[ -4  -1  -4  10   7 -15 -17   0  -8  -6 -14 -12  13   0 -13   0   1   0
  -6  -4   5   0   5   7  -2  -9   7 -11   1  -7  -4   6   2  -9  10 -10
  -4  -6   0  -3  -3]	qs
[ -2   9  -9  16  22 -10 -18   7 -12  -2 -16  -6  18  -2   2   4   7   5
  -8 -14   5  10 -11   3   0 -26   6  -5   3  -9 -13   4  -1  -7  20  -8
   2  -8 -11  -3  -3]	ff
[-14  -4   1  14   1 -19 -10  -1 -29   4 -15   3  16  -5 -24 -13  11  -9
 -11  -3   8  -1  -9  16 -12   4  14 -16  -4 -13  -5   5  12 -10  10   0
 -21 -22   1  -7  -4]	qs
[ -4   5  -5   1   0  -3  -5  -9  -3  15 -14  -5   7   0   4   0   1   0
  -8  -3  -1  -4   7   0  -3   5   1  -7  -9 -13   0   6   5  -6   2  -8
  -5  -6  -1  -6  -1]	qg
[  6   5   0   5 -13 -10 -10  -7  -4   8  -6  -6  13  -3  -4   7   1   2
  -5  -3  -5 -13  16  -2   0   3  -6  -9 -10 -15  10   4   7   1   1  -1
  -7   4  -3  -4  -3]	bh
[-23   7 -16  11  16   2   3   1 -11  14 -33  -3   8  -8   0 -11  18   4
 -20 -12   0   2 -41 -10   2  -8  -6  -5  -3 -10  -2   6   2   1  21 -18
 -25 -32  -9   1  -4]	rl
[ -8  10  -3  21  12  -6 -16  12 -22   7 -12   2  24  -9   4 -12  15  -2
 -14  -5  -6   2  -1  -2  -5 -18  18  -3   2 -32  -5   4   3  -8  15  11
   2  -9  -5  -3  -3]	hm
[  5   7 -14  24   9  -9 -17  -6 -10   5  -4  -3  16  -7   7   1  -5   7
 -19  -1   2   4  10   6   7 -29   9   0   3 -14   3  -1   7 -10   9 -10
   4  -1 -14  -5  -6]	ff
[ -7   9  -8  19  13  -6  -2   8 -14   8 -16  -3   5  -8  -3   0  16  -2
 -15  -5  -4   3 -32  -7   0 -16  -2  -3   1 -11  -4  -5   3   3  14  -4
 -17 -15 -11   2  -3]	rl
[ -7  12   9  12  12  -7  -9  11 -24  12 -12  12  30  -2   6 -15  15 -10
 -11 -13   4   6 -12  -1 -17 -13  16  -5  -8 -27 -13   7   5  -5  14  16
  -3 -11  -1  -3  -2]	hm
[ -4  -2 -10  20  13 -12  -6   8  -8  -4 -13  -8  -4   2 -11  -4  11   4
 -11  -4  -3   8 -21   2   5 -14   9  -2  12   0  -5  -7   2  -7   9  -7
  -5 -11  -6   1  -4]	Hd
[  0  10   1   9   9 -17 -25   1 -20   3 -10   6  27   2   7 -19   8  -6
  -5 -12   4  -1   8   4  -8  -9  10  -5  -3 -23 -19   5   7 -11  14   2
  -6 -15  -1  -8  -2]	hm
[-14   6  -3   5  13  -9 -12  -6 -22   9 -19  10  29   1   1 -22   5  -3
 -14 -14  14   5 -10  10  -9 -10  16  -9  -7 -14  -9  12   3 -13  16  -4
  -5 -24   0  -9  -4]	qg
[ -4   6  -8   9   6 -11 -16  -6 -16   0 -10   4  28  -5 -11   2  -1   4
 -13  -6  10  -7  -8   7   0 -19  -2  -7  -3  -9   7   4  11  -1  19 -12
 -13 -11  -9  -3  -5]	ff
[ -8   1 -12  25  -7 -22 -15  -9 -28   8 -11   3  20  -6 -18 -20   7  -4
 -21   0  -1 -13   0  11   4  -4   8  -6  -3 -21  12  -2  18  -7   9  -8
 -22 -19  -3  -9  -3]	rl
[-24  -1  -5  21   8 -13 -10  -4 -27  17 -33   0  28  -2 -31 -16  15  -3
 -55 -11  15   2 -29  13 -14  -9  19 -18 -12 -14  13  15   8  -8  21  -8
 -13 -26   0  -5  -3]	qg
[ -2   4  -4  11   0  -7   1  -9 -10  11  -9   4   0  -4 -16   9   3 -11
  -7  -5  13   5 -26  14  -4   0  -3 -12  -7   6   1   1  12   1   6  -8
 -17  -8 -10  -4  -2]	Hd
[ -6   5  -8  21   6  -6  -3   0 -18   3  -7   6  22 -11  -5  -4   2   4
 -22  -2   1   0  -6   5   3 -20   8  -4   1 -14  10   0   6  -5  12  -5
  -8 -10  -7  -2  -6]	ff
[ -6  11 -13  19  28  -4 -18   9 -15  -3 -13  -2  18  -8  14 -11   7  11
 -14  -7  -5  11   3  -3   4 -30  16   1  11 -26 -21   2  -3 -12  20  -2
   5 -15 -10  -4  -5]	hm
[ -1  14 -20  36  27 -17 -23   2 -21   5 -19  -8  17  -7  12  -6   9   7
 -24  -8  -6  10  -3   1   7 -35  15  -1  11 -25 -17  -3   6 -14  21 -10
  -3 -14 -21  -7  -7]	ff
[ -1   3  -7  28  12 -17 -21   7 -18  -9  -3  -3  15  -6 -14  -6   5   1
 -11   1  -3  -1   0   7   1 -24  15   0  11 -19  -4  -6   8  -8  14   1
  -3  -3  -9  -3  -4]	ff
[ -8   4   3   3   4   3   1   5 -15  10  -5   3   9 -11  14  -8   5  -2
  -3   0  -1   7  17   0  -7   5  11  -6  -3 -30 -17   5  -1  -5   3  10
  -4 -10   4  -6   0]	hm
[ -3   4  -6  24   6  -2   3  -1 -17   9  -4   6  14 -15  -9   8   2  -2
 -20   1   6   7 -14   7   0 -23   8  -7  -2 -12   8   1   8  -1   9  -3
  -9  -4 -14   1  -5]	ff
[-12   5   0  11   9 -11 -15  10 -23   1 -18  -4  18  -5  -3 -15  13   0
  -2  -2  -5   1  15   1  -7   0  16  -9   1 -34 -17   7   1 -11  15   7
  -7 -15   1  -5   0]	hm
[-14   8  -4  10  -2  -7 -13  -4 -15  18 -26  -3  30  -2  -8 -14  10  -2
 -19  -6   3  -9  -5   1  -8  -7   9 -10 -13 -21  15  15   3  -4  16  -3
  -4 -13  -4  -5  -2]	qg
[ -2  -1  -3  16   4 -12  -2   2 -14   6  -5   1   3  -5   2  -1   7   1
 -12  -4  -3   6  -6   0   3  -9   5  -6   0 -15 -10  -5   5  -6   4  -3
 -11 -11  -3  -3  -4]	Hd
[-21   5 -18  16   5  -5 -10  -7 -24  17 -20   3   3 -10   6 -31  18 -10
 -16  -2  -7  -9 -12   2  -1  13   6  -1   3 -27  -7  -2  12  -8  11  -2
 -28 -34  -9  -8   1]	rl
[ -3  13  -9  20  20 -13 -24   4 -18   5 -18   3  29  -2   5 -14   9  -4
 -17 -16   3   7 -17   4  -2 -31  11  -1   1 -16 -10   5   7 -10  23  -5
   2 -12 -14  -6  -6]	Gq
[  3  10  -4  17   8 -12 -11  -3 -15   2  -1   8  18  -8   0   1   0  -5
 -13  -6   8  -1 -15   5   3 -20  -2  -3   0  -9  -4  -4  10   0  12  -5
 -11  -9 -11  -4  -3]	ff
[-11   5   1   3   1  -5  -2   0 -13  14 -17  -1   9  -3   0  -6   8  -4
 -10  -8   3   2  -8  -1  -5   3   3 -10  -9 -18  -6   7   1  -3   8  -2
 -12 -13   1  -4  -2]	hm
[-17  10  -1  24   9 -13 -11   3 -36  18 -26   6  41 -13 -11 -16  14  -5
 -23  -6   5   0   2   8 -13 -12  25 -17 -11 -44   3  15   8 -12  23   8
 -13 -20  -3  -8  -3]	hm
[ -2   6   3  11   0 -21 -16   3 -19   1 -13  -3  25   1 -10  -8   9  -1
  -9  -8   0   3  -2  -1  -4 -12   6 -10  -7 -18  -3   4   6  -8  12  -1
  -6 -11   1  -5  -4]	bh
[ -8  10  -4  22  22 -21 -28   9 -29   6 -22   1  30   1  11 -28  17  -4
 -13 -17  -1   6  -2   3  -6 -18  21  -5   3 -34 -29   5   4 -18  22   5
  -3 -23  -3  -9  -5]	hm
[ -1  14 -11  25  15  -9 -13   9 -19   4  -6   4  12 -11   8  -6  15  -7
 -14  -6 -11   0 -24  -6   6 -20  -6   5   7 -19 -12 -10  11   3  17   0
 -20 -14 -18   0  -2]	rl

[-17 -12   9  14   4   5 -11  58   7  13   2  -1   3 -18 -13   3  10  10
 -12  -6 -11 -34  -2  -8  -2  -4   4  -4  -3   4 -17  -5  -6  14  28  19
  11  -4 -11   2   5]	jj
[-10  -7  10   1  -5  -7   1  -7   3  29   6 -26  -2  -3 -26  10  23   7
  15 -18   1 -20   4  -1 -17   5   6   0 -19 -10  15 -15 -11  19  11  25
  15   2  -7  15   4]	Dz
[  8 -27 -13   8  -5 -15   4  -8  -2   2  -1 -34 -10   0   3  17  10  10
  -3  -8  24  -8  -3 -15  -6  -4  -3 -13 -19  -1 -10  -3  -5  26   7  18
   9  11  11  15  -1]	mr
[-29 -10  20  27  -8 -10 -11 -20 -12  36   4 -16  11  -4 -11  14   4  17
  14 -14  12  -4  -3 -16  -4   5  13   1 -24   8  18 -18  -6   9   6  23
  18  25 -16   5   4]	cd
[-23 -10  20  22  -8 -31  -8 -11   1  -9   4  -5 -11  -2  -4  15  22  30
   5 -26   2   3  11   5 -20 -11  -4  18 -27  15   2 -18 -11  28  10  18
  24   5  -6   5   1]	cd
